Below are the code and all the weights of a small trained network. Each question names an input and a target symbol and asks about switching units off, where a switched-off unit gives its printed mean instead of its output.

import numpy as np


def w(rows, s, z=0):
    codes = np.array(rows[::2]) - 128.0
    scale = np.full(codes.shape[1], s)
    scale[-1] = z or s
    return codes * scale


def norm(h):
    return h / np.sqrt((h * h).mean(-1, keepdims=True) + 1e-5)


def f(y):
    return y / 2 * (1 + np.tanh(0.7978845608 * (y + 0.044715 * y**3)))


def softmax(a):
    e = np.exp(a - a.max(-1, keepdims=True))
    return e / e.sum(-1, keepdims=True)


def log_softmax(a):
    a = a - a.max(-1, keepdims=True)
    return a - np.log(np.exp(a).sum(-1, keepdims=True))


def net(x, mask):
    ids = ['ΓΔΘΠΣΩαεηλτφψ'.index(c) for c in x.split()]
    T = len(ids)
    res = E[ids] + P[:T]
    u = 0
    for l in range(3):
        r = norm(res)
        for j in range(3):
            rows = slice(2 * j, 2 * j + 2)
            q, k, v = (r @ M[l][rows].T for M in (Q, K, V))
            z = softmax(np.where(np.tri(T) > 0, q @ k.T / 2**0.5, -1e9)) @ v
            o = O[l][rows]
            res = res + np.where(mask[u + j], z, o[:, -1]) @ o[:, :-1]
        u += 3
        y = f(norm(res) @ A[l][:, :-1].T + A[l][:, -1])
        res = res + np.where(mask[u : u + 4], y, B[l][:, -1]) @ B[l][:, :-1]
        u += 4
    return log_softmax(norm(res)[-1] @ U[:, :-1].T + U[:, -1])


Q, K, V, O, A, B = {}, {}, {}, {}, {}, {}
E = w([
[85,132,198,72,166],'Γ',
[193,78,100,254,131],'Δ',
[155,72,207,165,119],'Θ',
[103,91,92,186,171],'Π',
[96,126,6,172,206],'Σ',
[90,146,145,154,90],'Ω',
[100,160,67,133,217],'α',
[71,106,143,192,30],'ε',
[105,95,129,106,208],'η',
[112,167,185,157,114],'λ',
[72,114,204,105,110],'τ',
[83,218,106,198,118],'φ',
[17,93,187,106,83],'ψ',
],0.0087)
P = w([
[122,136,127,124,135],'0',
[100,109,113,105,88],'1',
[154,125,158,144,143],'2',
[108,129,148,162,143],'3',
[98,119,106,102,96],'4',
[151,133,161,133,148],'5',
[118,2,134,209,240],'6',
[100,121,103,104,97],'7',
[150,135,162,133,147],'8',
],0.027)
Q[0] = w([
[109,169,184,164,140],'L0H0',
[120,71,103,166,120],'L0H0',
[169,166,98,125,107],'L0H1',
[144,146,102,210,127],'L0H1',
[250,159,134,115,124],'L0H2',
[152,83,96,115,68],'L0H2',
],0.015)
K[0] = w([
[2,94,186,163,196],'L0H0',
[181,206,112,16,135],'L0H0',
[158,62,145,181,202],'L0H1',
[172,215,140,170,146],'L0H1',
[192,72,129,198,139],'L0H2',
[240,55,63,158,57],'L0H2',
],0.009)
V[0] = w([
[103,139,168,100,96],'L0H0',
[235,158,50,110,149],'L0H0',
[104,79,133,99,108],'L0H1',
[176,3,32,89,92],'L0H1',
[150,39,82,156,158],'L0H2',
[255,49,119,139,64],'L0H2',
],0.0059)
O[0] = w([
[228,181,61,116,138,151],'L0H0',
[84,254,161,27,196,7],'L0H0',
[140,143,66,166,57,149],'L0H1',
[109,181,83,130,154,68],'L0H1',
[42,152,185,81,122,85],'L0H2',
[84,141,86,92,217,1],'L0H2',
],0.0049,0.0056)
A[0] = w([
[142,91,108,7,91,6],'L0N0',
[176,111,120,144,89,110],'L0N1',
[155,102,102,157,225,39],'L0N2',
[91,62,66,75,126,82],'L0N3',
],0.012,0.0018)
B[0] = w([
[194,109,140,38,226,184],'L0N0',
[93,178,145,95,187,253],'L0N1',
[130,137,176,147,78,232],'L0N2',
[124,2,125,60,111,255],'L0N3',
],0.0096,0.0035)
Q[1] = w([
[88,191,228,192,103],'L1H0',
[224,123,182,110,55],'L1H0',
[1,58,236,115,161],'L1H1',
[95,58,102,7,138],'L1H1',
[112,173,177,190,252],'L1H2',
[192,185,106,143,40],'L1H2',
],0.007)
K[1] = w([
[56,190,147,152,160],'L1H0',
[4,93,54,85,164],'L1H0',
[100,34,179,69,108],'L1H1',
[153,108,56,71,116],'L1H1',
[60,92,234,206,148],'L1H2',
[103,170,114,93,58],'L1H2',
],0.012)
V[1] = w([
[254,132,101,139,94],'L1H0',
[173,217,160,109,136],'L1H0',
[186,234,84,161,132],'L1H1',
[64,206,124,62,118],'L1H1',
[166,109,166,110,50],'L1H2',
[93,157,192,180,214],'L1H2',
],0.0088)
O[1] = w([
[49,37,254,96,121,100],'L1H0',
[226,130,178,113,82,40],'L1H0',
[53,76,140,12,78,3],'L1H1',
[168,73,132,157,99,21],'L1H1',
[108,219,152,139,97,195],'L1H2',
[116,66,57,253,62,149],'L1H2',
],0.0073,0.0066)
A[1] = w([
[86,179,15,16,127,3],'L1N0',
[1,160,63,4,42,166],'L1N1',
[226,102,33,158,46,158],'L1N2',
[113,74,44,142,246,160],'L1N3',
],0.0077,0.0053)
B[1] = w([
[251,109,123,126,202,178],'L1N0',
[177,192,70,233,90,213],'L1N1',
[173,209,127,147,163,176],'L1N2',
[63,118,212,155,76,253],'L1N3',
],0.011,0.0047)
Q[2] = w([
[73,89,204,132,110],'L2H0',
[167,143,143,42,196],'L2H0',
[78,125,208,158,133],'L2H1',
[133,143,130,227,133],'L2H1',
[113,162,251,156,108],'L2H2',
[93,114,90,85,120],'L2H2',
],0.016)
K[2] = w([
[81,92,184,114,89],'L2H0',
[158,63,117,74,228],'L2H0',
[96,149,238,120,86],'L2H1',
[155,176,148,175,68],'L2H1',
[102,208,186,110,4],'L2H2',
[154,73,126,54,175],'L2H2',
],0.015)
V[2] = w([
[101,156,89,156,12],'L2H0',
[74,201,167,222,101],'L2H0',
[234,163,68,156,97],'L2H1',
[64,121,130,168,129],'L2H1',
[61,179,120,240,120],'L2H2',
[119,37,1,154,91],'L2H2',
],0.0078)
O[2] = w([
[143,62,1,77,192,171],'L2H0',
[95,70,135,68,125,243],'L2H0',
[130,99,145,137,56,156],'L2H1',
[82,206,92,167,151,158],'L2H1',
[138,118,192,64,97,255],'L2H2',
[4,115,62,153,112,101],'L2H2',
],0.0077,0.01)
A[2] = w([
[182,102,143,85,224,1],'L2N0',
[136,49,135,116,81,95],'L2N1',
[158,253,96,59,79,78],'L2N2',
[145,60,61,160,60,8],'L2N3',
],0.013,0.0037)
B[2] = w([
[127,167,47,126,144,187],'L2N0',
[142,111,117,116,55,252],'L2N1',
[27,77,95,175,59,189],'L2N2',
[173,114,137,102,255,240],'L2N3',
],0.013,0.0038)
U = w([
[95,162,46,165,222,162],'Γ',
[231,60,114,52,135,98],'Δ',
[190,179,123,100,217,254],'Θ',
[35,158,152,142,16,100],'Π',
[3,105,171,48,119,56],'Σ',
[158,187,244,130,63,136],'Ω',
[83,167,10,195,72,246],'α',
[243,146,138,156,8,61],'ε',
[59,93,15,69,150,198],'η',
[109,137,230,54,198,132],'λ',
[246,135,61,183,148,44],'τ',
[91,229,160,222,127,87],'φ',
[111,71,124,46,16,86],'ψ',
],0.018,0.0044)

Each question gives the input, a string of symbols that net reads in full, and the target symbol t.
The units are the heads (2 rows each of Q, K, V and O) and the neurons (one row each of A and B). Each row of codes is followed by its name. A weight is (code - 128) times the scale printed after its matrix; where a second scale follows, it is the last column's (O, A, B and U).
mask holds one flag per unit, layer by layer, with each layer's heads first. A switched-off unit (its flag False) gives its mean, the last column of its rows in O or B, instead of its output. The means were averaged over made-up inputs and are rounded, as every weight is.
A unit's drop is (log p(t) with every unit on - log p(t) with that unit switched off) / (log p(t) with every unit on - log p(t) with every unit switched off).
The circuit of an input: a set's keep is (log p(t) with only the set's units on - log p(t) with every unit switched off) / (log p(t) with every unit on - log p(t) with every unit switched off). Starting from the 12 units with the biggest drops (on a tie, the unit counted first), units are removed one at a time, each time the one whose removal leaves the highest keep (on an exact tie, the one counted first), for as long as the keep stays at least 0.8.
units of the circuit, in order: the units of the circuit, biggest drop first
unit that matters most: the unit with the biggest drop
top k neurons: the k neurons with the biggest drops, biggest first
k most important neurons of layer l: the k neurons of layer l with the biggest drops, biggest first
which heads matter: for each layer, one digit per head in row order, 1 if its drop is at least 0.15 and else 0, layers parted by /
input α η Ω Θ, target τ: units of the circuit, in order -> [L1H0; L0H0]
input η τ α α, target φ: which heads matter -> 111 / 110 / 000
input α φ Σ ε, target τ: which heads matter -> 110 / 101 / 100
input α Δ λ ε Δ τ, target ε: top neuron -> [L1N2]
input Π η Δ τ λ ψ, target φ: which heads matter -> 101 / 101 / 000
input Γ τ Θ Θ Σ α Ω ψ, target Δ: top 2 neurons -> [L1N1; L0N3]
input α α Δ φ η Δ τ Δ φ, target ε: units of the circuit, in order -> [L1H0; L0H0; L2H1]
input α Σ α Σ λ, target Π: units of the circuit, in order -> [L2N2; L2H0; L0N0; L1H2]
input ψ Ω Θ Π α Ω Σ λ Θ, target λ: units of the circuit, in order -> [L1N1; L1H0; L2H2]
input Δ Π α η ψ Θ, target τ: units of the circuit, in order -> [L0H2; L1H2; L1H0]
input α λ τ λ φ ψ, target ε: units of the circuit, in order -> [L1H0; L0H0]
input α ψ η, target ε: units of the circuit, in order -> [L1H0; L0H0; L0N2; L2H1]
input Θ Ω λ Δ τ, target Ω: units of the circuit, in order -> [L2H0; L0N0]
input η Ω η Γ Σ Γ φ Θ, target λ: units of the circuit, in order -> [L1H2]
input Ω ε τ φ Π α α φ Π, target η: units of the circuit, in order -> [L1H1; L2H0; L0N3; L2N0]
input φ ε Σ Σ, target Δ: 2 most important neurons of layer 0 -> [L0N3; L0N1]
input φ τ Γ Σ, target Δ: which heads matter -> 000 / 110 / 000
input φ Γ φ α, target Δ: which heads matter -> 000 / 111 / 100
input Θ τ φ Γ η τ Δ Ω ε, target Π: top 4 neurons -> [L1N0; L1N1; L0N3; L0N1]
input φ φ Σ ψ η η Γ φ Θ, target Δ: top 3 neurons -> [L0N3; L1N2; L1N3]
input λ τ τ, target Γ: 3 most important neurons of layer 1 -> [L1N3; L1N1; L1N2]
input τ Σ Θ Δ ψ α Θ τ, target Ω: unit that matters most -> L1H1
input Σ ψ Ω Γ ψ Σ α φ Σ, target α: top 2 neurons -> [L1N2; L0N2]
input Γ α Θ ε α α Π Ω Δ, target ψ: which heads matter -> 000 / 011 / 100
input Π Γ Ω ε Δ ε Δ Σ Σ, target φ: top 4 neurons -> [L0N2; L0N1; L2N1; L2N2]
input Σ Σ ε Δ, target Γ: which heads matter -> 110 / 111 / 100
input Ω Σ τ ψ ψ α, target η: which heads matter -> 001 / 010 / 100
input Ω ψ φ α Θ α φ ε, target τ: most important neuron of layer 0 -> [L0N3]
